Below are the code and all the weights of a small trained network. Each question names an input and a class and asks about switching units off, where a switched-off unit gives its printed mean instead of its output.

import numpy as np


def w(rows, s, z=0):
    codes = np.array(rows[::2]) - 128.0
    scale = np.full(codes.shape[1], s)
    scale[-1] = z or s
    return codes * scale


def f(y):
    return np.maximum(y, 0)


def log_softmax(a):
    a = a - a.max(-1, keepdims=True)
    return a - np.log(np.exp(a).sum(-1, keepdims=True))


def net(x, mask):
    res = np.array(x, float).reshape(1, 8) / 4 @ E
    y = f(res @ A[0][:, :-1].T + A[0][:, -1])
    res = res + np.where(mask, y, B[0][:, -1]) @ B[0][:, :-1]
    return log_softmax(res[-1] @ U[:, :-1].T + U[:, -1])


A, B = {}, {}
E = w([
[125,124,126,123],'x0',
[237,23,182,124],'x1',
[119,117,120,114],'x2',
[141,141,127,122],'x3',
[116,114,124,123],'x4',
[116,116,124,121],'x5',
[127,125,123,119],'x6',
[85,163,247,72],'x7',
],0.013)
A[0] = w([
[158,73,156,140,76],'neuron 0',
[183,75,155,131,80],'neuron 1',
[108,161,220,79,157],'neuron 2',
[65,189,127,150,82],'neuron 3',
[184,125,188,155,37],'neuron 4',
[95,210,87,126,74],'neuron 5',
[155,134,89,190,107],'neuron 6',
[162,170,134,158,89],'neuron 7',
[98,149,226,65,151],'neuron 8',
[82,177,92,123,88],'neuron 9',
[253,93,166,75,57],'neuron 10',
[137,74,160,109,79],'neuron 11',
[163,122,66,159,135],'neuron 12',
[165,105,10,163,174],'neuron 13',
[110,115,147,181,2],'neuron 14',
],0.013,0.0031)
B[0] = w([
[51,100,156,100,188],'neuron 0',
[43,86,174,83,204],'neuron 1',
[214,100,69,211,232],'neuron 2',
[71,99,202,131,213],'neuron 3',
[90,177,141,121,182],'neuron 4',
[64,79,192,45,216],'neuron 5',
[171,142,121,141,187],'neuron 6',
[87,88,124,156,140],'neuron 7',
[249,196,2,210,240],'neuron 8',
[46,105,171,60,202],'neuron 9',
[54,148,161,86,242],'neuron 10',
[77,128,158,141,176],'neuron 11',
[115,159,62,132,201],'neuron 12',
[186,164,59,187,255],'neuron 13',
[87,101,111,127,129],'neuron 14',
],0.0094,0.014)
U = w([
[254,152,18,220,249],'0',
[140,128,241,37,7],'1',
],0.012,0.0013)

Each question gives the input, the list of numbers given to net, and the class t.
The units are the neurons (one row each of A and B). Each row of codes is followed by its name. A weight is (code - 128) times the scale printed after its matrix; where a second scale follows, it is the last column's (A, B and U).
mask holds one flag per neuron, in row order. A switched-off neuron (its flag False) gives its mean, the last column of its row in B, instead of its output. The means were averaged over made-up inputs and are rounded, as every weight is.
A unit's drop is (log p(t) with every unit on - log p(t) with that unit switched off) / (log p(t) with every unit on - log p(t) with every unit switched off).
The circuit of an input: a set's keep is (log p(t) with only the set's units on - log p(t) with every unit switched off) / (log p(t) with every unit on - log p(t) with every unit switched off). Starting from the 12 units with the biggest drops (on a tie, the unit counted first), units are removed one at a time, each time the one whose removal leaves the highest keep (on an exact tie, the one counted first), for as long as the keep stays at least 0.8.
circuit, biggest first: the units of the circuit, biggest drop first
top k neurons: the k neurons with the biggest drops, biggest first
drop of u: that unit's drop, to one decimal
input [7,-3,-3,-7,7,2,4,3], class 0: circuit, biggest first	neuron 8
input [-7,-6,-6,4,-4,-7,7,6], class 0: top 3 neurons	neuron 8; neuron 2; neuron 10
input [-2,1,4,-7,4,6,4,0], class 1: top 2 neurons	neuron 8; neuron 2
input [8,3,1,0,-6,-7,3,3], class 0: top 4 neurons	neuron 5; neuron 8; neuron 9; neuron 3
input [6,-5,-7,6,-1,-3,5,-4], class 1: top 2 neurons	neuron 8; neuron 5
input [3,-3,-2,3,3,-8,-3,2], class 1: top 4 neurons	neuron 13; neuron 5; neuron 3; neuron 12
input [-3,-4,5,-5,-6,-3,-1,5], class 0: top 2 neurons	neuron 8; neuron 2
input [8,4,6,-3,-5,5,3,6], class 0: drop of neuron 8	0.6
input [2,-6,7,-1,-2,-6,-5,0], class 1: drop of neuron 10	0.0
input [-3,4,-4,-4,7,-1,6,7], class 0: drop of neuron 8	0.4
input [8,-3,8,5,-5,-2,-3,1], class 1: drop of neuron 13	0.1
